Here is a tiny trained network, its code and every weight. The questions are about switching its units off for an input and a target symbol, where a switched-off unit gives its printed mean instead of its output.

import numpy as np


def w(rows, s, z=0):
    codes = np.array(rows[::2]) - 128.0
    scale = np.full(codes.shape[1], s)
    scale[-1] = z or s
    return codes * scale


def f(y):
    return y / 2 * (1 + np.tanh(0.7978845608 * (y + 0.044715 * y**3)))


def softmax(a):
    e = np.exp(a - a.max(-1, keepdims=True))
    return e / e.sum(-1, keepdims=True)


def log_softmax(a):
    a = a - a.max(-1, keepdims=True)
    return a - np.log(np.exp(a).sum(-1, keepdims=True))


def net(x, mask):
    ids = ['ΔΘΠΣΦΩαβζηλμξψ'.index(c) for c in x.split()]
    T = len(ids)
    res = E[ids] + P[:T]
    r = res
    for j in range(3):
        rows = slice(4 * j, 4 * j + 4)
        q, k, v = (r @ M[0][rows].T for M in (Q, K, V))
        z = softmax(np.where(np.tri(T) > 0, q @ k.T / 4**0.5, -1e9)) @ v
        o = O[0][rows]
        res = res + np.where(mask[j], z, o[:, -1]) @ o[:, :-1]
    y = f(res @ A[0][:, :-1].T + A[0][:, -1])
    res = res + np.where(mask[3:19], y, B[0][:, -1]) @ B[0][:, :-1]
    return log_softmax(res[-1] @ U[:, :-1].T + U[:, -1])


Q, K, V, O, A, B = {}, {}, {}, {}, {}, {}
E = w([
[181,183,157],'Δ',
[234,74,179],'Θ',
[155,124,170],'Π',
[158,118,152],'Σ',
[157,111,240],'Φ',
[247,144,164],'Ω',
[98,103,85],'α',
[145,189,181],'β',
[169,210,175],'ζ',
[138,156,156],'η',
[35,37,155],'λ',
[48,184,154],'μ',
[37,105,170],'ξ',
[175,93,110],'ψ',
],0.014)
P = w([
[48,97,65],'0',
[109,117,255],'1',
[122,128,217],'2',
[100,117,252],'3',
[112,105,238],'4',
[127,88,251],'5',
],0.0086)
Q[0] = w([
[70,106,161],'h0',
[81,122,152],'h0',
[65,94,99],'h0',
[152,180,118],'h0',
[80,118,248],'h1',
[108,127,210],'h1',
[142,71,217],'h1',
[140,123,243],'h1',
[156,79,157],'h2',
[134,117,169],'h2',
[117,138,85],'h2',
[122,83,164],'h2',
],0.012)
K[0] = w([
[125,126,98],'h0',
[162,117,39],'h0',
[117,132,113],'h0',
[175,52,167],'h0',
[131,143,68],'h1',
[103,117,97],'h1',
[164,120,7],'h1',
[100,94,73],'h1',
[88,146,45],'h2',
[60,143,91],'h2',
[164,179,168],'h2',
[33,96,57],'h2',
],0.014)
V[0] = w([
[124,135,52],'h0',
[157,216,54],'h0',
[208,137,108],'h0',
[63,222,106],'h0',
[131,8,109],'h1',
[85,177,234],'h1',
[196,56,167],'h1',
[58,107,197],'h1',
[222,135,208],'h2',
[92,72,190],'h2',
[44,35,45],'h2',
[160,120,167],'h2',
],0.011)
O[0] = w([
[203,180,159,21],'h0',
[207,163,144,2],'h0',
[136,95,47,125],'h0',
[127,114,178,37],'h0',
[43,128,36,203],'h1',
[183,21,254,108],'h1',
[77,56,75,174],'h1',
[60,83,215,151],'h1',
[174,62,57,132],'h2',
[110,86,152,221],'h2',
[70,220,94,163],'h2',
[152,62,68,143],'h2',
],0.0085,0.006)
A[0] = w([
[228,87,11,53],'n0',
[103,119,224,134],'n1',
[227,97,55,81],'n2',
[207,168,169,252],'n3',
[155,175,135,182],'n4',
[90,159,151,162],'n5',
[6,24,157,164],'n6',
[235,107,189,249],'n7',
[114,122,97,154],'n8',
[45,66,127,153],'n9',
[20,100,124,93],'n10',
[103,126,129,151],'n11',
[18,81,210,71],'n12',
[152,236,115,57],'n13',
[190,56,17,105],'n14',
[34,150,254,128],'n15',
],0.0074,0.0039)
B[0] = w([
[81,103,140,150],'n0',
[116,127,120,184],'n1',
[52,121,185,137],'n2',
[60,78,80,146],'n3',
[148,44,65,128],'n4',
[163,142,67,151],'n5',
[184,180,74,254],'n6',
[2,153,97,167],'n7',
[243,73,162,146],'n8',
[208,150,158,207],'n9',
[135,94,123,200],'n10',
[180,191,93,144],'n11',
[167,123,158,213],'n12',
[25,67,199,132],'n13',
[100,175,166,167],'n14',
[204,112,107,217],'n15',
],0.005,0.017)
U = w([
[104,97,141,152],'Δ',
[179,89,2,174],'Θ',
[179,123,101,187],'Π',
[147,135,96,129],'Σ',
[228,59,100,2],'Φ',
[83,81,106,76],'Ω',
[50,172,138,86],'α',
[88,76,171,88],'β',
[43,65,179,166],'ζ',
[122,120,144,144],'η',
[187,220,82,62],'λ',
[91,133,200,55],'μ',
[222,192,123,124],'ξ',
[131,181,38,217],'ψ',
],0.0092,0.0043)

Each question gives the input, a string of symbols that net reads in full, and the target symbol t.
The units are the heads (4 rows each of Q, K, V and O) and the neurons (one row each of A and B). Each row of codes is followed by its name. A weight is (code - 128) times the scale printed after its matrix; where a second scale follows, it is the last column's (O, A, B and U).
mask holds one flag per unit, heads first, then neurons. A switched-off unit (its flag False) gives its mean, the last column of its rows in O or B, instead of its output. The means were averaged over made-up inputs and are rounded, as every weight is.
A unit's drop is (log p(t) with every unit on - log p(t) with that unit switched off) / (log p(t) with every unit on - log p(t) with every unit switched off).
The circuit of an input: a set's keep is (log p(t) with only the set's units on - log p(t) with every unit switched off) / (log p(t) with every unit on - log p(t) with every unit switched off). Starting from the 12 units with the biggest drops (on a tie, the unit counted first), units are removed one at a time, each time the one whose removal leaves the highest keep (on an exact tie, the one counted first), for as long as the keep stays at least 0.8.
units of the circuit, in order: the units of the circuit, biggest drop first
most important unit: the unit with the biggest drop
top k neurons: the k neurons with the biggest drops, biggest first
heads that matter: for each layer, one digit per head in row order, 1 if its drop is at least 0.15 and else 0, layers parted by /
input Θ Δ Θ ψ, target Θ: units of the circuit, in order	(h1 h2)
input ψ Π Θ, target ψ: units of the circuit, in order	(h1 h2)
input Θ ζ ξ ξ ξ, target Θ: units of the circuit, in order	(h1 n6 n10)
input Φ Θ Δ η β, target Φ: units of the circuit, in order	(h1 h2)
input α ξ λ, target α: units of the circuit, in order	(h2)
input μ Π Θ, target μ: units of the circuit, in order	(h1 h2)
input ψ Φ μ Φ η, target ψ: heads that matter	010
input α ξ ψ Δ, target α: heads that matter	011
input Θ ξ Δ, target Θ: units of the circuit, in order	(h1 h2)
input Θ ζ μ Π, target Θ: heads that matter	010
input μ ψ Δ μ, target μ: heads that matter	110
input Φ Φ ζ, target Φ: heads that matter	111
input Φ ξ Θ Δ α, target Φ: heads that matter	010
input ξ Φ μ μ Φ, target ξ: most important unit	n15
input α Σ Φ, target α: heads that matter	011
input ψ ψ μ η Θ ψ, target ψ: heads that matter	011
input α Θ ψ ζ Δ β, target α: heads that matter	011
input Θ Θ λ, target Θ: units of the circuit, in order	(h1 n6)
input λ β Θ Θ Π η, target λ: top 2 neurons	(n15 n6)
input Θ Δ Θ, target Θ: units of the circuit, in order	(h1)
